Here is a tiny trained network, its code and every weight. The questions are about switching its units off for an input and a class, where a switched-off unit gives its printed mean instead of its output.

import numpy as np


def w(rows, s, z=0):
    codes = np.array(rows[::2]) - 128.0
    scale = np.full(codes.shape[1], s)
    scale[-1] = z or s
    return codes * scale


def f(y):
    return y / 2 * (1 + np.tanh(0.7978845608 * (y + 0.044715 * y**3)))


def log_softmax(a):
    a = a - a.max(-1, keepdims=True)
    return a - np.log(np.exp(a).sum(-1, keepdims=True))


def net(x, mask):
    res = np.array(x, float).reshape(1, 4) / 4 @ E
    y = f(res @ A[0][:, :-1].T + A[0][:, -1])
    res = res + np.where(mask, y, B[0][:, -1]) @ B[0][:, :-1]
    return log_softmax(res[-1] @ U[:, :-1].T + U[:, -1])


A, B = {}, {}
E = w([
[168,179,71,159,113,147,188,160,156,128],'x0',
[197,147,67,55,124,248,108,74,89,113],'x1',
[152,145,76,77,122,108,100,145,165,125],'x2',
[148,69,59,168,254,143,171,190,62,171],'x3',
],0.009)
A[0] = w([
[111,133,155,168,181,92,118,165,129,144,8],'N0',
[123,79,87,138,108,127,118,173,115,163,4],'N1',
[131,126,114,105,150,98,130,199,61,150,21],'N2',
[129,169,172,132,13,66,142,93,150,74,85],'N3',
[103,66,113,155,220,136,152,253,96,127,9],'N4',
[152,103,80,133,249,46,145,179,66,199,3],'N5',
[31,108,135,171,123,15,167,210,196,150,179],'N6',
],0.0061,0.0023)
B[0] = w([
[122,100,150,109,150,142,31,116,69,90,153],'N0',
[92,157,176,36,141,144,28,119,138,197,128],'N1',
[99,115,161,90,126,84,152,73,104,215,145],'N2',
[83,150,119,109,203,65,158,53,211,125,211],'N3',
[153,138,182,127,154,50,188,141,175,166,215],'N4',
[84,192,126,42,202,110,135,79,226,105,221],'N5',
[194,8,85,187,59,176,34,175,2,46,254],'N6',
],0.0074,0.0078)
U = w([
[230,55,65,150,133,252,113,198,3,83,255],'0',
[86,196,162,152,211,65,214,120,157,173,1],'1',
],0.0054,0.0027)

Each question gives the input, the list of numbers given to net, and the class t.
The units are the neurons (one row each of A and B). Each row of codes is followed by its name. A weight is (code - 128) times the scale printed after its matrix; where a second scale follows, it is the last column's (A, B and U).
mask holds one flag per neuron, in row order. A switched-off neuron (its flag False) gives its mean, the last column of its row in B, instead of its output. The means were averaged over made-up inputs and are rounded, as every weight is.
A unit's drop is (log p(t) with every unit on - log p(t) with that unit switched off) / (log p(t) with every unit on - log p(t) with every unit switched off).
The circuit of an input: a set's keep is (log p(t) with only the set's units on - log p(t) with every unit switched off) / (log p(t) with every unit on - log p(t) with every unit switched off). Starting from all 7 units, units are removed one at a time, each time the one whose removal leaves the highest keep (on an exact tie, the one counted first), for as long as the keep stays at least 0.8.
circuit, biggest first: the units of the circuit, biggest drop first
k most important neurons: the k neurons with the biggest drops, biggest first
drop of u: that unit's drop, to one decimal
input [5,7,7,8], class 1: 3 most important neurons -> N6, N5, N4
input [-5,3,-8,5], class 1: circuit, biggest first -> N6
input [6,-7,-8,7], class 0: 3 most important neurons -> N6, N0, N3
input [-4,-8,-1,-8], class 0: 3 most important neurons -> N6, N5, N4
input [-5,3,-3,-5], class 1: 2 most important neurons -> N6, N3
input [-8,-3,-7,8], class 1: 2 most important neurons -> N5, N4
input [-4,-7,8,6], class 0: 3 most important neurons -> N6, N3, N0
input [7,3,4,-7], class 1: 2 most important neurons -> N6, N3
input [2,-2,-5,7], class 1: 2 most important neurons -> N5, N4
input [-5,-1,-3,8], class 1: drop of N0 -> 0.0
input [-2,-1,0,5], class 1: drop of N6 -> 0.2
input [0,-5,7,0], class 0: drop of N6 -> 0.2
